Moves between units:
LM: α>CQ, ψ>NM, κ>JH, ξ>FQ
ZT: α>LM, ψ>BB, κ>ZG, ξ>NG
SL: α>GZ, ψ>CT, κ>GG, ξ>GS
GR: α>MD, ψ>DJ, κ>GZ, ξ>PG
PP: α>LD, ψ>BS, κ>PR, ξ>NH
RQ: α>ML, ψ>NL, κ>ZP, ξ>MD
HS: α>PZ, ψ>FH, κ>ZJ, ξ>FM
JM: α>GL, ψ>NF, κ>BS, ξ>PP
LD: α>CM, ψ>RT, κ>CG, ξ>HT
QH: α>BG, ψ>HH, κ>JR, ξ>HP
HT: α>ZS, ψ>CG, κ>NF, ξ>JM
TC: α>ZD, ψ>RC, κ>MR, ξ>BC
CL: α>ZN, ψ>SB, κ>HG, ξ>MP
ZD: α>SR, ψ>DD, κ>SF, ξ>GP
TG: α>SL, ψ>JJ, κ>BN, ξ>FH
TH: α>FJ, ψ>MG, κ>TL, ξ>DQ
BB: α>NM, ψ>BG, κ>ZT, ξ>ZG
LP: α>MR, ψ>DQ, κ>CQ, ξ>ZF
ZF: α>MG, ψ>CQ, κ>ZC, ξ>TP
MG: α>JD, ψ>BC, κ>TH, ξ>TL
ZP: α>BR, ψ>RQ, κ>MD, ξ>SB
ZG: α>JH, ψ>ZT, κ>NG, ξ>HH
LZ: α>BS, ψ>PQ, κ>JB, ξ>GQ
NH: α>HT, ψ>PR, κ>JT, ξ>PQ
NG: α>FQ, ψ>ZG, κ>HH, ξ>QH
BP: α>DQ, ψ>TP, κ>NM, ξ>LM
ZC: α>TH, ψ>ZF, κ>TP, ξ>BP
SZ: α>MJ, ψ>PZ, κ>JJ, ξ>TG
CP: α>GQ, ψ>GF, κ>DD, ξ>ZD
BS: α>RT, ψ>JM, κ>PP, ξ>PR
NF: α>NT, ψ>HT, κ>JM, ξ>BS
RT: α>FM, ψ>GL, κ>LD, ξ>CG
RC: α>DD, ψ>FJ, κ>TC, ξ>MR
SF: α>ZB, ψ>ZD, κ>GP, ξ>JD
HH: α>FD, ψ>NG, κ>QH, ξ>JR
FQ: α>ZC, ψ>JH, κ>FD, ξ>BG
ZN: α>JR, ψ>JG, κ>NL, ξ>RQ
JJ: α>CT, ψ>SZ, κ>TG, ξ>BN
CQ: α>BC, ψ>LP, κ>ZF, ξ>ZC
DJ: α>ZP, ψ>MP, κ>GR, ξ>GZ
FH: α>GS, ψ>BN, κ>HS, ξ>ZJ
MJ: α>DJ, ψ>MB, κ>CT, ξ>SL
HC: α>NH, ψ>GQ, κ>SR, ξ>ZB
NT: α>HS, ψ>ZS, κ>GL, ξ>RT
CM: α>TG, ψ>FM, κ>LT, ξ>ZS
ML: α>ZG, ψ>HP, κ>BR, ξ>CJ
FD: α>TP, ψ>FQ, κ>BG, ξ>BB
BG: α>BP, ψ>FD, κ>BB, ξ>ZT
ZS: α>FH, ψ>LT, κ>NT, ξ>GL
JH: α>ZF, ψ>LM, κ>FQ, ξ>FD
CJ: α>HH, ψ>BR, κ>JG, ξ>ZN
MB: α>MP, ψ>QT, κ>MJ, ξ>CT
GS: α>QT, ψ>GG, κ>PZ, ξ>SZ
PQ: α>JM, ψ>JT, κ>LZ, ξ>JB
DQ: α>TC, ψ>TL, κ>LP, ξ>CQ
SB: α>JG, ψ>MD, κ>CL, ξ>HG
JT: α>NF, ψ>NH, κ>PQ, ξ>LZ
BN: α>GG, ψ>TG, κ>FH, ξ>HS
SR: α>JT, ψ>HC, κ>ZB, ξ>SQ
NL: α>HP, ψ>ZN, κ>RQ, ξ>ZP
GL: α>ZJ, ψ>NT, κ>RT, ξ>LD
JD: α>GF, ψ>GP, κ>FJ, ξ>RC
QT: α>HG, ψ>PG, κ>MB, ξ>MJ
BR: α>NG, ψ>ML, κ>CJ, ξ>JG
GQ: α>PR, ψ>JB, κ>HC, ξ>SR
HG: α>NL, ψ>CL, κ>MP, ξ>DJ
SQ: α>LZ, ψ>ZB, κ>GF, ξ>CP
DD: α>HC, ψ>CP, κ>ZD, ξ>SF
ZB: α>PQ, ψ>SR, κ>SQ, ξ>GF
CT: α>GR, ψ>MJ, κ>SL, ξ>GG
GZ: α>SB, ψ>GR, κ>PG, ξ>QT
ZJ: α>SZ, ψ>HS, κ>FM, ξ>CM
MD: α>CJ, ψ>ZP, κ>SB, ξ>CL
MR: α>SF, ψ>TC, κ>BC, ξ>MG
JB: α>PP, ψ>LZ, κ>GQ, ξ>HC
BC: α>GP, ψ>MR, κ>MG, ξ>TH
GF: α>JB, ψ>SQ, κ>CP, ξ>DD
PZ: α>MB, ψ>GS, κ>SZ, ξ>JJ
PR: α>CG, ψ>PP, κ>NH, ξ>JT
HP: α>ZT, ψ>JR, κ>ML, ξ>BR
FJ: α>CP, ψ>JD, κ>RC, ξ>TC
FM: α>JJ, ψ>ZJ, κ>CM, ξ>LT
LT: α>BN, ψ>CM, κ>ZS, ξ>NT
TL: α>RC, ψ>TH, κ>DQ, ξ>LP
PG: α>CL, ψ>GZ, κ>QT, ξ>MB
GP: α>SQ, ψ>SF, κ>JD, ξ>FJ
JG: α>QH, ψ>CJ, κ>ZN, ξ>NL
NM: α>LP, ψ>BP, κ>LM, ξ>JH
CG: α>LT, ψ>LD, κ>HT, ξ>NF
MP: α>RQ, ψ>HG, κ>DJ, ξ>GR
TP: α>TL, ψ>ZC, κ>BP, ξ>NM
JR: α>BB, ψ>QH, κ>HP, ξ>ML
GG: α>PG, ψ>SL, κ>GS, ξ>PZ

The rows follow the links: the fewer symbols apart two units are, the more alike their rows tend to be.

Each row is also shifted at random along 7 hidden directions that mean nothing.

Known rows, each with its unit:
 59    4    5    9  -28    4    1    9  -18   24   -4  -19  -11  -10   14   -7  -12    2    2  -20   16   -1   -2   -4   -8   -2   23   -8   13   17  -14    8   21  -32   -6  -19   -8   -1   17   18    3   -1    8    9   -8   -6   10   13   -9  -19   -4    4  -17    8    1   -4   14   -2    9    1    2   -4    5   14   12 | GP
-18    2   -3  -11    0    8    3  -10  -11   -2  -17  -25   -9    2   -5  -10   22  -14    5   -6    2   -8   -5   -9  -10   -3   26   -3    9    5    3    0   12   -3   -7  -26  -11  -12    6   13   -4  -25   -8   -7   -9   -8   -8   28  -19  -14   11    2  -21   34   -1    8   12  -12    0   -5    1   -1  -32   10    7 | BP
-45   -8   -5   -1   10    9    3  -14   -4   -6   -8  -20   -5    4    3    6   12    3  -19  -11   -9   -5   -8  -15    0  -16   11    8  -13  -14   -1    7  -20   17    3   -5   21  -14   -8    8   -4  -11   23   -3    3    9  -10   -9  -13    8   13    1  -10   10    1   24    4    3  -18  -12    8    1  -11    1   -2 | DJ
 28   -7    0   13  -16    6    3   13  -14    1    8   -7   -6   -7   10    2  -13    9   -7    0    5    9  -11   -4    9  -11   -7    8  -16   -2  -13    7    4   -7   -3    1   14  -11   -1    4   -2    5   22    3    8   13    3  -11    1   -6   -3   -1    4  -13   -2   -4    1    6   -3    1    0    0   13    5    4 | PG
 41    3  -14  -11    9   -1  -22  -42   21  -10   -3   -8   24   12  -20   24   30   -9   -2   -9   -8   20  -13   -7   13    2   -6    0   13  -16   11  -15  -33   15   -3  -14   17   -3   -7  -19   -7   -7   12   -2   -3   12   -6  -10  -12   38   -1   -7    1   17   12   13  -26   16   -9    7   11   29  -23    1   -4 | LD
 11    4    1   -2    5   -2    2    5    6   -9    8   15   -3    3   -2    8   17   -6   21   11    5   -4   -8    7   11   11  -22    1    2    7   15  -15    5    3  -13   -9  -11    3    6  -12  -13    5  -20   -3    6   -4  -13   14   12  -15    3    9   18    5    0  -14   -8  -12    8    1   -7   17  -16   21   -9 | NM
 21   -1    2   -3  -14    0  -10    3  -11   13   -6  -18    7   -2   -1    3    0    1   -3   -5    3   14    0   -5   -3    0   11   -3    8    7   -9    4    4  -19    1  -18   -5   -3    4    1    2   -1    0    8  -10   -3    8   -5   -8    5   -7    2  -12   10    1   -8   -6    6    6    8   -3    5   -6   11   -7 | RT
 27   -8   -5   22   -2    5    5   -6   -7   -5   11   -1   -6   -7   14   20    8    7   -6  -27   -4    1  -16   -1   24   -5  -21    5   -8   -5    1  -12  -11  -13   -2   -9   25   -3   10   -4  -12   22   39    1    8   23   -4  -22   15   -1    5    5   18  -26   -1   -1   -5   -9   -1   -4   14   30   15   16  -13 | CL
-22    2    5   -2   21   -6   -2  -33   27   10   -2   14    9    8  -13    4   -7  -10   -1  -12   -2   -8   15    0   -6    1   14   -7   18  -14   11  -10  -21   11    3   15    0   16    2   10   14    2  -12   -2   -8  -10   -8   12    2   31    4    5   -7    9   16   32   -3    1  -11   -4   -2   -8    4  -31    1 | CP
 48    2    7   16   -1    2    4   12   -3    4   -3   22   -7    6    1   -1   10   -2   33  -27    6    1  -13  -14   17  -15  -15    2   -8   -3    4  -19   12    9   -3    0    3   11    9   37    1   -7    6  -30    3   -5   12   43  -11  -20   26   14   10   -3    0   -1    5    6   -2    3   -2   -4    1    2   27 | SF
 40    2   15   -5    1   -8   -8  -14   19    2    3   29   20   14  -37  -18   -8  -24   25   15    4   24   15    2    5    5   -2    5   18  -18   11  -21    3   11    0   18   -5   23   -9   14   14  -11  -43  -23   -7  -15   10   41   -2   32   -3   -9    2   12    7    5  -20   18   -5   26  -25  -20    0  -40   15 | NF
 -8   -7  -12    3   -1   16    7   16  -13   -5  -17   -4  -14  -11    4   -7  -15    9   -1    3    1   -2   -3  -10    1  -14   11  -11  -25   -7  -16   12    9    4   -8   13   -3  -16    0   21   17  -24    7  -20   -3   14    1    8  -11   -9   15    3   -6   -8    0    4   26   -4    3  -20    3  -20    3  -20   24 | LM
-36    9   -3   -2   15   -6   -1  -36    5    0   -3  -10    5    3   -6    9   24  -15    0  -35    5  -18    0    3  -10   12   14   -9   33    7   14  -16   -9  -13   -1  -22   -4    1   10  -10   -6    7   12   13   -1  -15  -17    4    3    2    7    1  -10   19    6   12   -4  -17   -3   -7   21   22  -10   12  -16 | LP
  2    9    3   -6    0   -2   -1   -6    3    3   -3   -1   -1    5   -3   -8    9   -8   12   -6    9   -9   -2   -3  -11    2   10    0   11    6    5   -2    6    6   -4   -6   -8    1    0    7   -2  -12   -9   -1    3  -17   -2   26  -12  -11    7    1  -10   22    1    5    4    2   -4    0    1   -7  -12    5   13 | MR
 55   -2   -4    0  -27    7   -4   19  -18    6   -2  -29   -2   -3    3   -4   -5   -3   -2   18   -1   21   -9    1   -2  -10    6    0   -4   17  -20   18   29  -19    1  -23   -9  -16    7    3   -5   -8    9    5  -11   15   13   -6  -13  -12  -20   -4   -9    3   -3  -15    3    4    8   14   -5    2   -9   13    6 | HS
 -4   -7   -9    8   11    8    6    1    3  -20    3    7   -8    4    8   11   17    7   -2   -1  -15   -2  -15   -7   22  -12  -25   10  -26  -14    6   -5  -14   23    0    6   22   -5   -5    1  -12    0   23  -15   11   23   -5  -10    1   -3   13    2   19  -17   -4    6    1   -2   -8   -9    6   12   -2    4    1 | MD
 46    3    3   -1  -15   -1    1    4    3   17   -1   -9   -4   -3    7   -9  -17    0   -3    9    0    2   10    6   -8    2   16   -7   11   11   -8   12   15  -16    3   -3  -12    8   11    7    5    2  -11    8  -15    4   11    0   -3    0  -18   -2  -10   -1    3    1    9   -1    9    6   -8  -10    4   -6    6 | SR
 17   -3   -7   -3  -14    5    0   14   -9    1    3   -6   -8  -16   12    6  -12   13   -8   13   10   -2   -2    6    2   12   -1   -6   -7    7   -8    9    0  -16  -16   -1   -5  -11    3  -18    0    5   -5   13    4    7   -8  -19   12   -9   -7    1    4   -7   -1  -16    5   -9   15  -10    0    6    3   16   -8 | BG
 11    8    2   -4    1  -14  -11   -5    6    5    5    3   11    5    4   13   20    4    3  -13   -3    0    1    5    2   16  -12    0   18   11   11   -9  -10   -9    7  -14   -2   14    3  -22  -13   20   -1   16    0  -11    5  -16    6    1   -7    0    7    1   -4  -16  -17    2    9    9    6   25   -5   28  -22 | PP
-39    2   -1   -2   11   -3    1    9    0    7  -13   -1   -4    2   13   -1    4   12   -7  -13  -13  -13    8   -5   -9   -5    7   -6   -5    5   -2    9   -3    6   17    5   -4    9    1    9    4    1    6   -1   -8   -5   13  -11   -8   -6    6    4   -6   -6   -5    2   12    0    4   -8    8   -7    2    1    0 | LZ
  8   -4   -2    0  -13    5   -2   -9   -7    2    4  -23    2   -4    1    1  -10    0  -19    1    4    7   -4   -2   -6   -5   12    5    1   -2  -11   13   -4   -6   -1   -6   12  -15   -5   -6   -1   -1   19   14    4    8   -3  -16   -5   10  -10   -8  -11    4    2    9   -2    8   -9    2    5   -1    5    0   -1 | MB
 27   -4   14    3  -24   -3    0   26  -13   21    5   -6    2   -7   -3  -12  -32   -4    3   22    9   19   13    9   -8    1    9   -4    7   15  -16   10   31  -32    0   -5  -22    3    9    8   11    7  -24   11  -15   -6   12    4    7   -1  -24    2   -9   -1    0  -17   -2    1   14   18  -23  -15   10   -7   -6 | LT
 41    6    0  -19  -12   -5  -12   28    8   -2    4    2    5    5    5   -1    1   13    4   47   -4   13    0    6   -1    8  -16    5  -11   11   -2   18    4   16   -1    3  -13    3  -11  -22  -10   -5  -29    8    1    1   11  -12   -5   -8  -20   -5    8    4   -7  -24   -9   17   12   11  -16   -5  -17   19    1 | JM
-16   -5   -2   -7   -6    2   -5   21   -3   11  -12   -1    4   -7    0  -11  -36   16  -15   22   -3    9   17   -4  -13   -8   16   -8  -18   -5  -23   25    1    5    6   28   -8   -2  -10    9   26  -12  -11   -2   -9    1   17  -14   -9   13   -7   -3  -13   -9    0    0   12   16    4   -5   -8  -35   15  -31   14 | HT
 28    5    0   16  -10   -3    5   18   -6    8    9   16   -6  -14   11   -1  -27    8    7   -9   14   -7    3   12   -2    6   -7  -12    2   14  -11    1   19  -22   -3   13  -11    3   11   -1   11   16    9    6    5   -2    6   -2   16  -18   -5    2   10  -25    1  -16   10   -8   12   -4    8   -5   32   -4    9 | TH
  0    5   10   12   17  -15    0  -22   27   14   15   31   11    2   -5   14  -14   -5    5  -17    2   -7   17   14    5   13   -9  -10   25   -4   15  -20  -17  -11    4   15   -3   28   12   -6    9   35  -11   10   -4   -9   -6   -4   28   25   -8    9   14  -16   15   11  -13   -7    1    3   -2    9   24  -18  -19 | SQ
 29    2   -9   -8  -13    2  -12  -10   -4    9  -14  -25    7   -4   -1   -3   -3    3  -15   -7   -3   10    5   -5  -10    0   24   -7   10    0  -13   13   -3  -10    5   -9    2   -4   -2   -1    7  -11   10    6  -12    5   14  -14  -17   14  -10  -12  -20    8    1    3    3   11    4    3    8   -3   -2   -4    7 | BS
-43   -1    3    4   12   -6    1    2    3   -5    7    9   10    5   -5    4   -4   -3   -2    2   -5    1    1    5   -3   -5  -11    3   -4   -2   -1   -1   -1    8   12   11    2   -1   -6   -6    2    9   10    2    5   -3   -1  -11    6    6   -2    0    6  -10    0    1   -7    4   -8    4    3   -1   10   -9   -7 | SZ
 -7   -7   -5    5  -16   11    6   24  -32    5  -14  -17  -19  -17   18   -5   -3   17   -5  -16    9   -7   -6  -11    0   -4   12   -6  -16    6  -15    8   11  -20   -9  -11    0  -14    5   12    3  -10   12   -2    0    2    3   -2   -5  -27   15    5   -9   -2  -10  -15   20  -10   12  -16    6   -1    3   19    4 | BB
-76   -6   -5   -2   19    3    9    2   -4  -14   -6   -3  -11    2   14    3   20   11  -13   -7  -16  -19   -3   -7    2   -5   -6    7  -19   -6    8    2  -16   19    9    3   13   -3   -6   -3  -11    1   14   -3    6    5   -7  -17    0  -11   16    3    5   -6  -10    6    8  -11   -6  -16    9    6   -6   11  -12 | NL

Start, symbols taken left to right, then the unit you end at.
Answers are names.
 18    5  -14   10   -6    7    1    4  -18   -3   -8  -16  -12   -8   18   11   20    5    5  -32    2  -11  -19   -5    4   -4   -2  -10   -2   16   -5   -2   11  -16   -3  -25   -2  -14   14    1  -10   -1   37   -1    2    8    1   -4   -7  -32   13    6    1   -4   -4  -12   13  -14    9  -12   25   23   -6   31    5
ψ ξ α ξ ψ ψ κ: TH
-26   -6   10    3   -2   -2    6  -13   -1    8   11   -9   -1   -3    0    0  -11   -6  -17   -1    4   -4    9    5   -5    5   11    6   12   -2    2    1   -8  -15   -1   -4    7    2    2   -6   -2   16   -4   19    0   -3  -12  -10   15   13  -11    0   -7    4    3   12   -7   -8   -6    3   -7    3    8   -1  -22
κ ξ ξ κ κ ξ: SL
 42   -4   -8    8   -9    4   -9   20   -7    2   -5    6    4   -6    6    9   -9   17    2   -4   -4   17   -7   -8   14  -11  -14   -5  -22   -4  -16    5   -2    1    2    9    6   -3   -2    6   10   -2   17  -11   -1   14   19  -15   -5    2    3    2    9  -21   -1  -14    1   15    8   -2    5    0   13   -3   13
ξ α ξ κ ψ ξ ψ κ: CG
-45   -6   13    5    0   -3    8   18   -6    5   11    4   -5   -2   10    0  -15    9   -9    9    3   -7    4    1   -3   -3   -6    9  -13    1   -3    7   -3    0    3   10    3    0   -4    0   -2   15   -4   12    9   -6   -5  -10   13   -6   -1    8    3   -8   -4   -2   -2    0   -5   -2   -9   -8   12    5  -15
ψ ψ κ κ ψ α: MD
 54    2    4    6  -16   -3    0   26   -4    9    0   12   -2   -4    5  -14  -20    6    9   11    0   10   10    5    1    1   -5   -3   -3    9  -10    7   23  -10    6   12  -10   14    4   10    9    3  -11   -6   -8    3   25    4    0   -8  -11   -4    5  -20   -6  -18    7    7   14   12   -9  -17   18  -11   15
ξ ξ ψ ξ α ψ κ: NH
 -8    3    8   -9    6   -8   -3    1   16   -6   14   12   14   13  -18   -3   -2  -15    9   38   -4   12    5   13   -3    5  -15    7    6    3    8   -2    8   12    5    5  -12    4   -7  -15   -5    5  -26    5    0   -6   -4    4    8   11  -19   -3    9    6    3   -4  -18    6   -4   19  -18   -3   -9   -8  -10
ψ κ ψ ξ ξ ψ ξ: FM
 41   -7    7   18   -4    1   12   -1    1   -6   15   23   -4   -1   -6   -6  -10  -10   12    1    1    9    1    7   21    1  -19   10    0  -10    7  -19    8   -8   -3   10   12   11    5    8   -2   13   -3  -14    4   13    0   13   19    5   -2   -4   20  -22   -1   -2   -6   -8    0   11  -11    2   20  -17    1
α ψ α ψ ξ α: FQ
 14   -1    8   -5  -16    1    3   16  -15    1    1   -1   -9   -7    0  -12    2    0    9   10   14   -1    1    1    1   12    2    4    2    7    3   -3   13  -14  -14  -10   -8   -1    1   -2   -5   -5  -27    1    3  -10   -4   17    5  -18    1    1   -1   12   -9  -19    1   -7   11    3  -14   -2   -9   18   -3
ξ κ ψ α α κ α: TL
-28    0   -1    1    6   -3   -2   -1    2   -7    9    0    7    3    1    9    1    4   -9    3   -2    1   -6    2   -1   -3  -11    7   -7   -2   -1    5  -10   10    6    4   10   -7   -9  -14   -6    9   17   10   12    1   -4  -20    4    4   -3   -2    6   -6    0    1   -9    7  -10    0    8    5    5    5   -9
α ξ κ ξ κ κ: GG
 22   -2    4    2  -20    3    3   30  -15    2    4   -9   -2   -1    1  -15  -19   -2    2   28    1   15    0    5   -7   -9   -1    4  -10   13  -18   18   32   -7    5    0  -12   -9   -1    6    3   -6   -2    1   -3    5   14    1   -6  -14  -17   -6   -3   -6   -6  -15    5    7    4   14  -12  -17    5   -4   11
α ψ α κ α: MD
 29   -1    0   12   -7    3   -1    7  -17   -2   -2   -8    2    7   -4    4   20  -10   16  -19   -4   15  -18   -7   12  -15  -12    4   -2    7   -3  -11   20   -9    6  -24    2   -6    9   15   -9   -2   25  -14   -4    7   12   12  -10  -13    7    4    4   -1   -4  -11   -5    1    0   13    5   16   -7   15    4
α κ κ α ψ: MB
-26    3    7   -3   10   -7   -1   -2    7  -11   11    9   11   14  -12    0   12  -11    9   10   -2    4   -5    3    0   -1  -17   13    0   -1   10   -8   -1   17    7    1    2    1  -10   -8  -10    3   -4   -1   10  -10   -3    7    2    2   -1   -2    8    6   -2   -1  -16    8  -11   12   -4    3   -6    4   -6
ψ κ α ξ ξ: SL
-16    2   -4   -9    1    2   -1    8    7   13   -8  -14   -7   -3   18    3  -11   16  -18   12   -7  -12    7   -2  -15   -4   17   -9   -7    9   -9   25   -6    6    4    3  -10   -3    2    0    4   -3   -3   14   -9    4    2  -19   -9   -3   -8    6  -13    3    4   10   16    1    2  -14    0  -12   -5    2    1
κ ψ ψ ψ α ξ ξ ψ α: PR
-32   -5    1  -10    4    2   -4   24   -4    3  -12   -4    2    5   -1   -1   -3    9   -1   20   -8    8    0  -10   -5  -14    1    0  -23   -1  -10   15    2   16    6    6   -9   -7   -8   11    7  -15  -10   -8   -7   -1    9   -2  -14   -2    4    7   -6    6   -2   -4    4   11    0   -2  -10  -15  -11   -3    4
α ψ α ψ ξ ψ α: QT
 16    8    1   -5    2   -1   -4   -8   11    2    0    4    1    5   -2    1    6   -3    9   -2    6   -5   -4   -3   -4    0    3   -1    6    0    6   -2   -4   13   -5    0   -3    2   -2    3   -1   -8   -7   -1    4  -10   -4   17   -9   -2    4    3   -3   15    6    9    0    7   -5   -2    1   -3  -10    2   12
α ψ κ ψ κ: CP
